Below are the code and all the weights of a small trained network. Each question names an input and a class and asks about switching units off, where a switched-off unit gives its printed mean instead of its output.

import numpy as np


def w(rows, s, z=0):
    codes = np.array(rows[::2]) - 128.0
    scale = np.full(codes.shape[1], s)
    scale[-1] = z or s
    return codes * scale


def norm(h):
    return h / np.sqrt((h * h).mean(-1, keepdims=True) + 1e-5)


def f(y):
    return y / 2 * (1 + np.tanh(0.7978845608 * (y + 0.044715 * y**3)))


def log_softmax(a):
    a = a - a.max(-1, keepdims=True)
    return a - np.log(np.exp(a).sum(-1, keepdims=True))


def net(x, mask):
    res = np.array(x, float).reshape(1, 3) / 4 @ E
    u = 0
    for l in range(4):
        y = f(norm(res) @ A[l][:, :-1].T + A[l][:, -1])
        res = res + np.where(mask[u : u + 13], y, B[l][:, -1]) @ B[l][:, :-1]
        u += 13
    return log_softmax(norm(res)[-1] @ U[:, :-1].T + U[:, -1])


A, B = {}, {}
E = w([
[143,163,103,216,50,124,133],'x0',
[143,249,130,77,118,132,138],'x1',
[125,57,111,55,16,118,133],'x2',
],0.0014)
A[0] = w([
[127,119,118,103,80,118,140,44],'0.n1',
[132,121,142,125,127,130,118,98],'0.n2',
[113,173,136,159,201,130,119,76],'0.n3',
[125,140,121,254,116,125,130,216],'0.n4',
[110,114,135,103,59,129,114,24],'0.n5',
[131,202,123,169,104,133,122,4],'0.n6',
[106,134,116,139,130,123,138,154],'0.n7',
[113,138,123,128,129,122,126,120],'0.n8',
[140,118,144,123,131,134,115,77],'0.n9',
[122,104,128,155,115,133,129,74],'0.n10',
[133,124,136,126,129,131,124,100],'0.n11',
[127,199,137,89,177,137,133,1],'0.n12',
[122,62,134,155,190,128,131,61],'0.n13',
],0.008,0.00092)
B[0] = w([
[206,128,106,131,136,188,167,157],'0.n1',
[118,138,119,115,104,134,141,125],'0.n2',
[253,114,98,168,186,120,230,239],'0.n3',
[152,123,252,197,96,183,91,253],'0.n4',
[225,79,96,136,134,171,210,173],'0.n5',
[18,187,189,104,150,85,195,200],'0.n6',
[147,114,152,132,136,107,120,133],'0.n7',
[131,146,117,146,147,147,107,130],'0.n8',
[112,137,119,115,107,135,144,124],'0.n9',
[132,141,77,153,55,72,100,135],'0.n10',
[121,131,121,124,120,134,133,125],'0.n11',
[118,114,49,233,97,27,70,225],'0.n12',
[105,112,142,39,168,189,6,195],'0.n13',
],0.0076,0.0045)
A[1] = w([
[115,155,46,24,158,103,108,89],'1.n1',
[139,117,19,71,104,120,187,58],'1.n2',
[134,180,88,135,128,152,127,117],'1.n3',
[64,121,59,18,178,103,135,97],'1.n4',
[165,196,100,123,116,138,117,117],'1.n5',
[52,105,115,109,105,75,101,68],'1.n6',
[133,108,50,90,120,112,207,91],'1.n7',
[144,99,48,88,132,99,203,75],'1.n8',
[134,127,39,131,135,36,163,88],'1.n9',
[86,169,83,127,77,113,105,65],'1.n10',
[121,88,157,116,127,104,134,115],'1.n11',
[126,122,118,113,133,97,175,2],'1.n12',
[114,160,1,156,143,5,138,56],'1.n13',
],0.0074,0.00083)
B[1] = w([
[61,75,85,148,121,76,167,145],'1.n1',
[157,187,156,46,178,153,133,183],'1.n2',
[136,104,154,137,115,130,129,128],'1.n3',
[65,46,78,147,140,63,158,140],'1.n4',
[124,105,136,146,127,140,133,134],'1.n5',
[169,154,189,125,140,149,155,123],'1.n6',
[177,168,130,107,135,111,108,178],'1.n7',
[158,194,118,91,124,124,104,186],'1.n8',
[138,160,78,168,134,65,54,209],'1.n9',
[146,120,200,182,135,165,117,118],'1.n10',
[129,149,119,127,128,133,122,127],'1.n11',
[127,109,171,141,86,142,71,130],'1.n12',
[186,139,24,250,103,28,25,255],'1.n13',
],0.011,0.0049)
A[2] = w([
[44,88,121,68,97,141,28,112],'2.n1',
[161,112,85,100,133,132,96,3],'2.n2',
[149,76,78,169,25,135,213,66],'2.n3',
[7,159,158,132,127,110,182,1],'2.n4',
[162,138,181,118,98,134,125,171],'2.n5',
[159,238,92,2,126,172,137,47],'2.n6',
[101,137,114,163,136,157,120,103],'2.n7',
[104,146,145,126,71,111,173,69],'2.n8',
[167,147,168,135,94,156,123,166],'2.n9',
[115,93,50,82,90,119,113,154],'2.n10',
[166,106,86,97,128,126,95,57],'2.n11',
[18,47,82,101,119,85,196,60],'2.n12',
[123,132,116,134,134,135,132,109],'2.n13',
],0.0079,0.00068)
B[2] = w([
[75,114,137,77,92,109,84,154],'2.n1',
[93,134,179,153,103,124,158,157],'2.n2',
[87,142,49,149,121,210,130,153],'2.n3',
[75,183,206,172,151,132,137,148],'2.n4',
[116,124,73,97,140,114,168,177],'2.n5',
[191,164,115,6,95,65,188,252],'2.n6',
[133,137,125,98,134,116,138,132],'2.n7',
[105,136,128,157,102,148,137,124],'2.n8',
[102,121,69,88,151,110,172,190],'2.n9',
[114,135,129,122,188,89,173,157],'2.n10',
[89,138,180,150,107,125,159,165],'2.n11',
[59,50,93,137,183,57,176,171],'2.n12',
[125,121,138,131,126,126,125,125],'2.n13',
],0.012,0.0045)
A[3] = w([
[130,122,122,129,121,129,131,79],'3.n1',
[151,136,136,154,70,115,134,96],'3.n2',
[85,93,126,201,120,114,93,94],'3.n3',
[157,171,159,104,103,132,124,85],'3.n4',
[141,157,165,105,135,132,116,57],'3.n5',
[123,153,97,171,159,104,208,75],'3.n6',
[141,137,94,152,97,124,115,85],'3.n7',
[104,137,145,62,69,144,2,2],'3.n8',
[150,169,166,98,141,129,112,41],'3.n9',
[89,182,221,157,61,92,232,9],'3.n10',
[32,203,120,127,83,116,83,56],'3.n11',
[127,137,90,112,185,137,97,116],'3.n12',
[132,123,133,130,108,121,137,122],'3.n13',
],0.0078,0.00093)
B[3] = w([
[126,142,128,128,129,135,120,119],'3.n1',
[87,167,91,115,155,119,113,157],'3.n2',
[152,155,115,38,148,91,145,253],'3.n3',
[144,125,107,126,89,86,175,162],'3.n4',
[161,95,108,122,138,122,131,137],'3.n5',
[96,126,164,79,70,151,30,223],'3.n6',
[103,172,87,130,111,136,94,180],'3.n7',
[91,137,180,81,45,147,6,168],'3.n8',
[166,80,114,128,115,112,155,153],'3.n9',
[35,255,164,166,106,134,174,226],'3.n10',
[230,83,195,199,189,196,185,166],'3.n11',
[133,92,181,180,16,102,179,160],'3.n12',
[121,155,115,109,166,135,109,126],'3.n13',
],0.0092,0.0025)
U = w([
[189,180,100,9,106,94,192,170],'0',
[93,122,31,141,90,250,156,108],'1',
[176,174,61,218,135,37,48,157],'2',
[2,38,107,95,182,54,152,136],'3',
[116,121,125,133,127,143,128,3],'4',
[202,68,182,167,185,186,132,114],'5',
[50,236,208,192,133,159,182,147],'6',
[98,87,186,69,77,175,20,135],'7',
],0.0093,0.0064)

Each question gives the input, the list of numbers given to net, and the class t.
The units are the neurons (one row each of A and B). Each row of codes is followed by its name. A weight is (code - 128) times the scale printed after its matrix; where a second scale follows, it is the last column's (A, B and U).
mask holds one flag per neuron, layer by layer. A switched-off neuron (its flag False) gives its mean, the last column of its row in B, instead of its output. The means were averaged over made-up inputs and are rounded, as every weight is.
A unit's drop is (log p(t) with every unit on - log p(t) with that unit switched off) / (log p(t) with every unit on - log p(t) with every unit switched off).
most important unit: the unit with the biggest drop
top k neurons: the k neurons with the biggest drops, biggest first
k most important neurons of layer l: the k neurons of layer l with the biggest drops, biggest first
drop of u: that unit's drop, to one decimal
input [6,-7,1], class 7: most important unit : 0.n3
input [-5,-6,-7], class 7: top 4 neurons : 0.n6, 0.n13, 0.n5, 1.n13
input [2,-1,-7], class 5: 2 most important neurons of layer 0 : 0.n3, 0.n4
input [0,-6,3], class 3: top 2 neurons : 0.n3, 0.n13
input [-8,-7,8], class 3: top 4 neurons : 0.n3, 0.n4, 1.n4, 0.n13
input [-1,-8,6], class 0: top 4 neurons : 0.n5, 0.n4, 0.n6, 1.n2
input [2,-8,-7], class 7: top 2 neurons : 0.n13, 0.n5
input [4,-3,-8], class 5: 2 most important neurons of layer 2 : 2.n11, 2.n2
input [-1,-1,-5], class 5: top 4 neurons : 0.n3, 1.n13, 0.n13, 0.n4
input [3,-6,-6], class 5: top 3 neurons : 0.n3, 1.n13, 2.n6
input [-3,-1,2], class 3: top 2 neurons : 0.n3, 0.n4
input [-4,0,0], class 3: top 3 neurons : 0.n4, 0.n13, 0.n3
input [7,5,3], class 6: top 2 neurons : 0.n6, 1.n13
input [5,2,-5], class 6: most important unit : 0.n4
input [-3,-3,-2], class 3: top 2 neurons : 0.n4, 0.n13
input [3,-8,-7], class 7: 4 most important neurons of layer 0 : 0.n13, 0.n5, 0.n1, 0.n10
input [6,4,3], class 6: 2 most important neurons of layer 1 : 1.n13, 1.n2
input [8,-8,-7], class 5: 2 most important neurons of layer 1 : 1.n13, 1.n9
input [-6,-8,7], class 3: drop of 0.n13 : 0.6
input [6,3,-4], class 6: drop of 0.n11 : 0.0
input [-5,-6,-2], class 3: drop of 0.n4 : 0.7
